
[[  96   33  252    3  171   66 -151   38 -118  258 -111  -24 -341  116
    96  260   33  -46  200  -43   25 -263  248  -19  233  202 -189 -105
  -238 -162  -38  -64  -16  -99  -27  -58  241  354  206  132  133]
 [ -16 -201  153  -26  138  102   42   48   57  -87  -52  151    3 -109
   106   36 -256 -150  -23  -73  222  -53  151   -8   28   36  -31 -237
    27   20   81  -13  -43   32 -148  -74    0   87    3 -109  -14]
 [ -34   58   -8   30  116  -32  -73  -29 -163   73   -1   53    3  -13
   -38   81   92  -26  179  -27  -68 -180   60 -207  148  100  -85   67
  -100   -1   58  100  -43   23   54  -53   21   44   88  106   10]
 [ 163   97  -10  195 -152  219 -437  -71  -30   38   76 -144 -262  -68
  -165  522  185   46  302  -79   42 -236  -71 -108  538  282 -147  395
  -330   70 -516 -346 -158  259  313  197  183  366  260   91  243]
 [ 125  219   87  149    8  -19 -307   -6 -259  214 -115 -174 -118  154
   -70  171  306  108  182  -15 -187 -253   89 -126  273  115 -212  249
  -241  -86 -134   26  -64 -130  114   51  139  306  245  204   96]
 [  -7   -4  -30   47   23   94 -174  -65   11    0  -43   29   32  -47
   -25  308  -53  -32  353   17   65  -95   25 -205  259  133 -102  103
  -194    1 -104 -194 -144  108  114  108   13  153  120   25   83]
 [ -19   14  170    4   41  -22  -82   -9  -14   11  -39 -127  -45   30
   130   68  -10   29   30    1  -64  -41   42   -8  237    1 -113    0
   -32   47 -119   28    8  -34   -4   64  -18   38   26   51   77]
 [  63   13   -4   22   70  -23  -90  -62   74  120   93 -120   44 -149
  -169 -120  198   77  147  119  -66   73 -324 -230  139  -11   90  287
  -131    3  -57   18  106   94  124    8  -37  -47   13  150  127]
 [  40  -77  169  -91   54   13   24   56   16  -39  -60   42  -98  -39
   264  207  -69  -14  -20   57   73    3  235   69  197   15 -100 -142
   -53 -122 -128  -31  -11 -116 -189   40   18  143   31    8   44]
 [-136 -213  455 -124  354  -83  233   82  157    6 -157  -54    8  -68
   453 -441 -208  -59 -241    5  -66  214   -9   93 -163 -267  168 -337
   209 -143  304  149  217 -260 -326 -211 -158 -192 -171  -18   65]
 [ 190 -142   76   35   49   80  -73   72   41   44   40   15  -33 -203
  -100 -119  144   10  -66   90  126    2  -87 -116   58  -16   91  108
   -83 -137  -98   34   98    7 -123  -87   65  162   63   39   90]
 [ 119  134  338  119  198 -109 -113   30  -92  279 -129 -311  -48   95
   -78 -502  246   99 -263  -76 -221   -5 -219   61  -97 -155   -2  172
   -16   40  176  265  176 -240   15 -129    8   53   53  175   64]
 [ -62   92 -116   47  104  121  -77 -150   49  -59   -1  141   16 -157
   -52  259 -119 -148  138 -175   78  -81 -116   49  110  117  -46  273
  -209  348   35 -233 -259  240  302  122  -51   27   74  -25   31]
 [ -54   12  -78 -123  144  -46  114  -30  -14  -35  -84  205  102 -119
   222  167  -12  -53  107  108  -11   42  132  -36   35  -40  -13   56
  -136  -79  105  -39 -111 -103  -91   38  -90    7   16   47  -12]
 [  64  -20  305   68  215  -56   47   51   79   54 -139  -79  165 -118
    36 -357   18   55 -189  -84  -38  293 -162  -30 -241 -172  156  -14
    71 -163  296   54  113 -273 -159 -158 -173  -14  -31   47  -51]
 [  57   80  390   58  197 -149  -17   33   51  189 -142 -301   83   21
    67 -394  147  165 -127   -4 -217  286 -222  -50 -104 -194   90   42
    39 -186  199  118  208 -336 -103 -104 -142  -39  -29  167   37]
 [-220  -99  -58 -189  320  -91  243  -67   52    7    3  234  144 -165
   199 -102 -123 -131  205  115  -35   46  -41 -211  -55  -67  117  -77
   -14  -11  331   98   22   34  -60 -114 -151 -266 -113   52    6]
 [ -29 -238  193  -23  176  -30   79   85   69  -56  -67   -7  158 -162
   166 -387  -15    1 -103  112  -11  117  -74 -175  -76 -210  180 -115
   147 -194  136  169  172 -126 -275 -174 -126 -103  -89  -13   54]
 [ 139   86   42  157  -30   68 -324   14 -199  130  -27  -81 -137   24
  -106  286  268   79  285   -2  -63 -244   96 -264  341  194 -132  199
  -232 -196 -233  -67  -55  -13   68    8  158  336  248  160  128]
 [ -67 -132   48 -220  277 -159  358   28  112   -3  -75  215  300 -161
   139 -311 -154  -71  -98  161   83  281    7  -66 -292 -206  107 -207
    78  -90  441  224   95 -204 -288 -124 -215 -212 -165    3 -156]
 [  24 -123 -188 -240  -41   21  127  -34   77  -89  188  227  -46 -160
    15  362 -131 -110  114  207  265  -82  160   -6  318  139 -163  -52
  -140  174 -239   39  -64  238  -37  163   58   14  -30  -22    1]
 [  88   64  448    5  294 -220   33  101 -114  353 -179 -291  -16  166
    44 -644  211  118 -259   43 -244   53  -87   -8 -186 -221   -1  -93
    71 -169  333  434  309 -422 -207 -233   -4   -2   -9  211   20]
 [ 146  193   29  118   18  -65 -242  -42 -124  245  -66 -218   47   81
  -238  -67  304  135  150   76 -157  -86 -159 -178  148   15 -123  338
  -219    8  -39   86   12  -84  155   71   46  164  158  206   69]
 [  47  -83  353  -30  175  -89  136   79   96   22  -89  -72  118  -58
    76 -305 -120   24 -254  -55   60  269  -22   53 -165 -138   36 -233
   140  -88  235  160  152 -246 -238 -124 -138  -44  -91    2  -99]
 [  56   64  161  139   33  -12 -131   -3  -39   -5  -76 -156  117  -17
   -85 -187   48   41 -167 -120  -50   18 -119   19   15  -76  -52  142
    20  152   32   96   -8  -64   45   10  -86   40   36   15  -20]
 [  44   65  169  -78  116 -106   55  -18   76  127  -28  -91   49   -6
     6   -4   -7   66   54   61  -17  197  -58  -32   54  -13  -62  -25
   -75  -45   82   38   73 -139  -37   36  -79   -7  -21  120  -24]
 [ -55  144 -165  -43   15  -38  -11 -171   39    9  242   18    7 -150
  -221  240   30  -28  203  -39    6   -3 -234 -112  276  182  -74  278
  -156  355 -106  -16  -69  319  338  137  -67 -161  -18  117    4]
 [ -13  120   13   -8  130   -3  -17 -136  143   91   24  -29   72 -104
  -137   93  -60  -18  182  -55   21  157 -256  -45   63   66  -13  206
  -180  197  101 -154  -69  103  240  104 -103  -51    6   89   10]
 [ -35 -271   23  -72  219   28  185   -2  245  -88   62  136  230 -358
   -22 -431 -108 -102 -106   90  143  234 -321 -152 -200 -193  299   21
    92   29  237   81  135  101 -120 -154 -184 -237 -161  -62   25]
 [  28 -109  386  -24  144 -100   38  142  -35   30 -168 -128   29   34
   310 -226   26   91 -150   73  -95  116  167  -42    8 -172   13 -256
   128 -335   69  180  179 -370 -372 -134  -65   56  -23   55   24]
 [  81   12  160  -49  188  -83   98   37    5  112  -88   16   67  -60
    31 -207   45    6 -151   24    5  128  -16   35 -137 -100   11  -16
   -39  -72  219  139   70 -210 -144  -84  -60   31   -5   78  -53]
 [  66 -274  215  -70  158   41   87  148    5  -23  -60  122  -51 -132
   196 -163  -58  -77 -149   80  147  -42  190  -51  -13  -71   61 -264
    69 -235   54  151  125 -126 -360 -192   48  115   -4  -41   41]
 [-104  139 -253  -32   97  109  -48 -212   73  -37   47  202   -3 -159
   -44  439 -126 -166  303  -93   78 -101 -114   29  208  177  -92  346
  -316  407  -11 -302 -316  323  398  218  -41   -3   77   11   52]
 [ 134   88 -164   62  -52   58 -159  -73  -44   47   38   24   70  -58
  -315  104   77  -37   52   10  119 -157  -90  -29  150   94 -173  307
  -225  307  -98   21 -145  174  209  156   57  157  121   27  -12]
 [ 150 -136  209   50  129   34  -20   78   55   66   27  -44  -34 -188
   -76 -289  112   12 -182   -6   71   75 -149  -72  -45  -60  141   29
    19 -120   39  109  168  -53 -140 -174    8   69    8   47   57]
 [ -12   43 -347   13 -136  122  -61 -162   96 -251  117  227  258 -210
  -277  438 -230 -134  176  -75  292  -15  -62  -24  205  173 -180  251
  -180  504 -135 -197 -347  385  298  305 -117    9   30 -135 -126]
 [ -12  -26  -13  -69   53   98  -45  -83  137  -34   83   45 -160 -187
   136  320  -19  -55  176   44   48   -4  -78    8  310   96   13  185
  -202   79 -228 -246  -73  187  130  123   14   36   34   44  180]
 [-243  -58  -78 -133  293  -60  217 -105   82  -70   21  223  177 -216
   169  -81 -146 -140  152    8  -42   88 -130 -153  -66  -66  146   25
     1  108  314   24  -39   97   38  -80 -208 -306 -121   17   -9]
 [ 129  185 -188   41 -164   26 -209 -119  -11   48   89  -12  101   -6
  -362  553   33   69  419   40  141  -12   -6 -214  361  286 -290  235
  -312  140 -240 -179 -199  169  265  291   23  214  159   99  -60]
 [  78    9   10  -43   84 -122   68   17  -31   61  -29  -28  206  -47
  -113 -346   96   25 -204  120   -5   49 -101  -11  -93 -163  -38  103
     5  127  144  308   78 -103  -88   -9  -85  -57  -43   52  -73]
 [  15  -16  418   57  334 -156   -3  138 -192  253 -270 -160   17  126
   210 -553  191   70 -157   18 -262  -42   71 -123 -195 -223   58 -155
    93 -352  377  352  227 -468 -308 -312  -12   62   42  160   38]
 [  96   45  218   61   26   47 -223  -16  -34  179   64 -261 -318   55
   -40   38  143   30    8  -29  -65 -218  -89   35  366  109 -130  148
  -141  140 -285   38   86  110  148   42  172  154  104  130  221]
 [  57  -96    8 -185  178   -7  174  -10  128   95  139  149 -114 -214
    -7    5   -6  -84    0  115  145   66  -80   -8   53   44   59    5
  -122   19   39   50   93   95  -48  -56   26  -41  -47   79   45]
 [  59   86  205   47  157  -80  -12  -14  -23  154  102 -127  -89  -98
  -127 -172  172   52  -78 -110  -95   74 -215  -77   36   45   59  104
   -11    5   78  145  158  -20   62 -142  -29  -57    1  174   22]
 [-215 -129   20 -226  241  -54  332  -52  131 -167   50  257   91 -190
   267  -31 -332 -203 -114  -31  113   92   50  120  -47  -64   32 -204
    97  255  235  101  -35   89  -85  -32 -179 -290 -188  -90  -81]
 [-208 -170  273  -58  307 -175  286   67   33 -151 -114   25  325 -142
   311 -638 -141  -38 -346  -41 -133  247  -77  -46 -312 -356  221 -244
   366  -45  451  364  186 -249 -322 -259 -330 -385 -237  -52 -106]
 [ 102  185  137   87  -90  -35 -232   10 -210   64   -5 -193 -189  115
    44  282  227  112    3  -50 -141 -198  163   34  406  125 -253  154
  -131   22 -335   57  -41  -72   66  118  101  227  159  149   74]
 [ -37   -1 -159  -66   90  -82  121  -71    5  -29  176  172  207 -220
  -221   32    9  -34  163   34   79   96 -132 -290   28   94   31   65
   -28   73  141  134    7  147   54  -45 -135 -182  -59   78 -127]
 [  47  131  129  103   38   42 -161  -21 -125   23   -6  -66 -183  -21
    45  200  117   -3  -43 -177  -73 -151   52   80  237  117 -113  169
  -117   96 -146  -40  -83   14  116   24   58  155  128   84   68]
 [ -38   29  113   40   46   38 -146  -64   99  -12  -76 -127   13  -61
   172  207   10   62  244   30  -97  103  -93 -106  258   -2    6  165
  -141  -75 -145 -253  -58  -18   84  128  -87   53   53   73  158]
 [ -41   30  -89   54   45   36  -50  -54  -64 -122   27  145  110 -162
   -22  209    1  -49  130  -91   31  -41   23 -153  125   95  -19  131
   -71   59    1  -61 -143   92   74   14  -87   14   57    8  -40]
 [ 218  168 -273  134 -198  110 -309  -90 -132   53  227   69  -63 -130
  -505  604  235   48  395  -31  163 -199  -24 -301  436  418 -215  377
  -355   92 -372 -154 -182  311  313  169  153  309  247  138   -9]
 [ 206  -26   12  165  -89   28 -282   27  -37   95   43 -212  106  -88
  -313 -155  316  160  108  146  -28  -28 -241 -332  195  -12   19  310
  -110 -112 -212   79  107   32   37   14   35  156  113  122  116]
 [  12   50   73  -88   81  -79   84  -10  -17    8  -26   12   31   -7
    70  -17  -42  -27 -152   15   17    8   67  142   54  -45 -133   -3
   -33  179   40  153  -19  -66  -40   64  -44  -14  -24   31  -54]
 [ 105  -98  175   25  -30  -60  -43  110  -28  -72  -18 -126   82  -98
   119 -160  170  132 -172  129  -56  103   22  -99  129 -143   40    7
    90 -219 -166  171  148 -181 -256  -40  -70   42  -13   50   41]
 [ -60  -96 -106  -65  -20  -51   59  -40   72 -162  106   49  254 -185
   -22  -29  -32   12   60  137   45  106 -107 -195  145  -63   21   74
    44  100  -70  105   13  119  -33   75 -173 -178  -97  -14  -26]
 [ 114   42 -184  100  -77   60 -145  -64  -32  -32  178   92  128 -209
  -404  254  108   16  248  -35  154   -9 -134 -322  193  227  -44  239
  -159   65 -120  -53  -89  232  177   48  -17   90  102   65  -64]
 [ -18   80  -75  -16  -15 -100   34  -68  -28  -65  178    8  158 -130
  -190   55   42   31   31  -26    3   75 -120 -150  150   75  -64  118
    10  196  -31  156    4  129  105   51 -133 -160  -54   76 -108]
 [ -29   -1   28   95  -40   74 -129  -53   33 -165   13  -27   93 -109
    -5  175  -81  -22   45 -110   47   -3  -43  -43  215   49  -62  121
   -27  181 -145 -108 -124  129  112  115  -96   21   29  -48   16]
 [  94  116  160   59    7   14 -145  -60   51  111   14 -168  -57   28
  -168  149  -22   37   73  -96   49   33 -104   21  198  124 -166   99
  -144  177  -95  -72  -31   48  174  120   16  122   72   77   19]
 [ -11 -193   15 -166  275   19  280    0  140    0  136  305    1 -310
   -33 -128 -170 -194  -80  -17  251   96  -69  -38 -153   37  145 -146
     0   62  276  101   72  126 -109 -193  -45 -134 -104  -20  -66]
 [ -43   -6  323   43  103 -197  -25   83 -109   37 -138 -287  164  103
   191 -438  137  158 -171   74 -276   79  -18 -124   32 -250   -7  -79
   198 -149   84  351  210 -319 -226 -101 -150 -114  -63  102   18]
 [-146 -119    0  -99  147  -54  228  -73  228 -187   10  110  386 -205
     0 -244 -323 -104  -98   -8  135  291 -199  -12 -162 -166   78  -75
   137  294  280   80  -23   83  -19   34 -307 -320 -209 -124 -138]
 [ -69  187   -5  194   11  -19 -253 -120  -90   -4   -5 -190  124  -42
   -92   50  194  100  212 -104 -251  -36 -252 -235  231   26   -5  396
   -94  114  -78  -64  -84   78  285   78 -128  -49   84  131   88]
 [ 158  180   50  139   27  103 -281  -14 -178  141  -93  -24 -225   20
   -32  334  222    9  117 -111  -41 -252  114   24  245  176 -161  282
  -310  -29 -165 -158 -163  -36  143   55  173  390  269  127  114]
 [  19   -5  -39  -17  100  -27   66  -39    9    0  163  128   79 -213
  -212   29   17  -43   66  -62  106   67 -120 -194   31  122   36   51
   -39   64   97   84   21  128   53  -81  -70  -79  -18   68  -89]
 [ -41 -172 -293 -182   -8  138   81  -86  160 -196  148  350   28 -291
    55  483 -204 -179  280  157  304  -48   83  -88  290  150  -43   60
  -206  153 -201 -218 -195  342   51  178   -6   16   -3  -89   50]
 [ -75  -68    2  -81  197   45   31  -54   63   31    1  129  -69 -159
   172  128  -23  -89  217   64    3  -39  -30 -121  136   35   70   71
  -150  -53   32 -115  -31   78   21  -26   -5   -9   22   64  136]
 [  48  -21  148    6   40  -15   21    3   92  -49  -14  -31  134  -76
   -67  -23 -133    2  -91  -64  122  164  -42   19   13  -12  -62  -60
    23  104   52   28   -6  -34  -37   42 -114    6  -31  -29  -89]
 [  25 -104  -10 -292  284  -57  358   24   51   82   -3  346  -35 -131
    99  -99 -187 -221 -214   94  242  -14  174  219 -188  -36  -58 -196
   -87  154  321  218   -1  -43 -189  -84   28  -24  -73  -19 -117]
 [   1  -36 -287 -193   29  -67  241  -60  116 -179   46  290  332 -273
    16   43  -68  -67  -82  197  159  203  -33   39  -64 -128   13  162
   -86  181   84   54 -124   40  -66  152 -207 -142 -102  -49 -137]
 [ -72   92 -250  -81  -36   90   13 -152   32 -192  149  258  -49 -203
    36  615 -133 -144  168  -95  148  -88   82   94  334  226 -150  210
  -220  360 -210 -236 -303  319  255  238  -39   10   45  -32  -15]]

[-114  -25  -68 -172  -68  118   76  162  -24  -77 -196   26 -129  -64
  148 -128    2   21  108  -23   -5   -1   97 -131  111   63  123  -69
  205 -118   85  -19]	58
[  -9    2  115   19  -98  185 -100    7   10  -37  -40 -151  172  -56
 -105   -5  -35  -40   -4  102  -92  -79 -191   72  -78  -44  -68  156
  133  -14 -126   -3]	22
[  47   29  165  -60 -129   22  111   -8  -51  -36  -93 -120  100  101
   12  -14  136   34  -15 -120  -32 -153   24   -1  147   80  -38 -238
 -101 -129  127   32]	41
[  38 -184   34 -244   44  147  154  -84  -21  -58   57 -205   10  -28
   83  -32   13   24  -30   42  -61  -31   32   46   46  173   52 -121
   -5 -167  -17  112]	3
[-104  -55   28   62    3  121   88  166  107   47  -68  -11  155 -124
 -131 -101   42   63  100   72   -2  107  120   19   97 -143  202  -67
  110 -113  -36  107]	56
[ -76  -54  -12  -77   28  109 -168  177  -57  -23  -16 -119  -51  -11
   72   22  -80   11  -61  107  -67 -126 -275   25  -62   33 -138  144
  102  -12  -31   -1]	32
[-175 -106  -65  -86   69   -3  -21  291    7  -12 -104    0  -84  -28
   69  -46  -45  100   65   42  -20    3  -63  -26   94  -22   93   35
   81  -75   23   83]	50
[-236    9 -412  334  581  485  -32  267 -221 -242 -530 -102   21 -115
  300   81  107   -2 -175  249   51 -488  124 -187  151 -275  145 -346
  259 -417  248  -99]	29
[-650 -571  157  -10 -356 -419  221  222   62 -582  -22  218  250  288
 -255   92 -336 -140  139  168    2  405  330   58  392 -206  652   72
 -282  273 -282  617]	45
[  97   96    1   42   93  151  138  120 -273 -142 -376  -38  172   84
  100  -50  328   91  -30 -161  167 -288  145  -85   92  -21  -13 -300
  -18 -347  259  -39]	20
[ -35  111   90  101  -23  261 -117  121  -75   63   38  -54  179  -18
  -58    8  -19 -139  -34  142  -24  -45 -117    3    7  -20  -58   43
   89   -2  -15  -57]	19
[-108   75    0  -71  -97   52    4  206  -50  -36 -201   23  -89   21
  127  -70   42   25   54  -63   -9 -112    6 -126  145   33    8 -122
  107  -88  158  -57]	61
[ -20  184  177  178 -103  168 -144  107  -77   49  -41  -49  246   51
 -125   43   26 -112  -10   55  -48 -125 -190   19   45  -58 -105   58
   14   22   -1  -78]	21
[ -71   87   28  -57  -17  116   29  147 -114   -5 -114   -4  -33   50
  127  -30   44  -53   25  -27   -5 -120    6 -112  185   89   16 -161
   33 -102  167  -54]	6
[-179   53 -239  144 -250  -35  -37  482  264   13 -179   22 -264 -507
  -30 -369  267  114 -146   63  187  -75   55  -53  126 -720  -61 -474
  688 -359  262  105]	57
[-145 -161 -115 -163   53   25  -54  292    0  -43  -74  -43 -171  -55
  138  -56  -50  121  -14   63   -6  -29  -87  -24    0    1   -8   17
  127  -79   36   80]	63
[ -69 -125   -7  -97   68   99 -142  113  -30  -38   31 -182  -23  -32
   43   40  -96   17  -73  142  -90 -122 -292   74  -63   21 -107  156
   78  -39  -85   58]	64
[ -10   37  100  -26 -303  118  -46  -36  128 -141 -301 -132  100 -134
 -106 -122   24   71  119  -43 -121 -106 -111   19 -101 -122  -17  169
  321  -57 -131  -47]	33
[-112  -50  -59 -104   14   12  -92  322  -69   -3  -67  -16 -148   45
  159  -21   -2   86  -72    8   18  -99 -100  -51   23   48 -112  -67
   41  -52  134   16]	48
[-103   -3   27   14   47   48 -119  161  -40  -22  -79 -101   37   -6
  -11   28  -41    6   26   71  -73 -141 -286   33   64  -52  -35  138
   66  -57  -38   21]	4
[  46  -14   97  -91  -21   71  173 -112   43  -39 -131 -193   92  -84
  -29  -76  116   54   99  -55  -90 -134  -35   38  176    1  113 -133
   68 -250    8   62]	31
[-220  -58  190 -142 -403   18   85   63   35 -187 -142  152  141  100
 -110  -90 -180 -101  292  -21  -81  272  163  -84  103  122  300  241
   66  196 -176   60]	35
[-102 -197   42  -58  119  -53  137   78  -51 -127  -36  -98  161  -31
 -105  -18   30   25   86   72   14    2  -79  102  199 -112  237   32
  -31 -197  -94  254]	18
[ 169 -147   90 -265  181   16  114   42 -301  -44  106 -142  129   89
   31   -7  155   32  -28  -34  136  -65 -163  112   26  187  -48   30
 -175 -250   19  163]	67
[ -21  302 -175  284  182  548 -219  248  -37  224  -11 -113  -44 -286
  140  -58  110 -168 -260  268   17 -284  -94 -115   21 -233 -232 -347
  415 -226  253 -254]	25
[-126    1   68  128    6   50   14  291   37  115   14   48  160    1
 -118  -35   52   36   29   52   41   86   83    8  137 -111  103 -133
  -46  -41   60   97]	65
[ -75  157  139  186  213  116   -9   56 -130   94   10  -94  251   46
 -106   92   22 -165   80  108  -84 -172 -261   34  354  -45  122   -2
 -111 -132   20    9]	0
[  36 -115   64 -187  -33  106  174 -111   42  -80  -85 -195   46  -69
   20  -76   55   68   64  -22  -88  -66   28   35   84   75  108  -96
   68 -197  -33   88]	17
[ -62   38   14  -11  140  192   72   -8  -40   -1  -95 -113   92 -104
   -7  -35    0  -79  135   94  -91  -93 -114  -18  222    0  193   27
  128 -190  -34    0]	5
[ -23  -16  164  107  -19   67   52   94   33   71   38  -81  263   29
 -169    6   69   19    1   35  -21   -1   14   82  110  -70   52 -116
 -107  -69   -8  110]	60
[ -94  130   61   21  -12  117  142   -1   13  -30 -262  -25  102  -92
  -39  -96   49  -48  265  -32  -97  -70    1  -80  321  -47  290  -19
  161 -181   10  -35]	1
[ 145 -185  125 -189  -99  198  149 -226   94  -61   33 -302  145 -108
  -62  -65   65   77  -52   27  -96  -42   35  131 -107   76   -9  -89
   65 -170 -121  113]	10
[-101  132   26  -13 -206  247   13  122  -25  -50 -215   81   47  -71
   23 -133   -2 -100  142   15   -7   39  130 -150   67    5  119    4
  265  -21   35 -120]	62
[  89 -130  113 -131  -91  182  125  -99   62  -21   38 -205  148  -78
  -64  -72   68   52  -42   32  -44    8   78   87  -57   45    6 -119
   46 -134  -64   99]	34
[ -35  -69  -45 -101  140  174 -182  184 -128   20   81 -154  -75   10
  146   63  -68  -15 -161  147  -37 -167 -285   29  -84   97 -216   59
   43  -48   27  -11]	13
[ 121 -142  124 -126  -40  179   65  -69   13   21  142 -234  157  -26
  -44  -17   67   36 -138   64  -30  -32    4  125  -96   84 -103 -132
  -40 -110  -37  112]	7
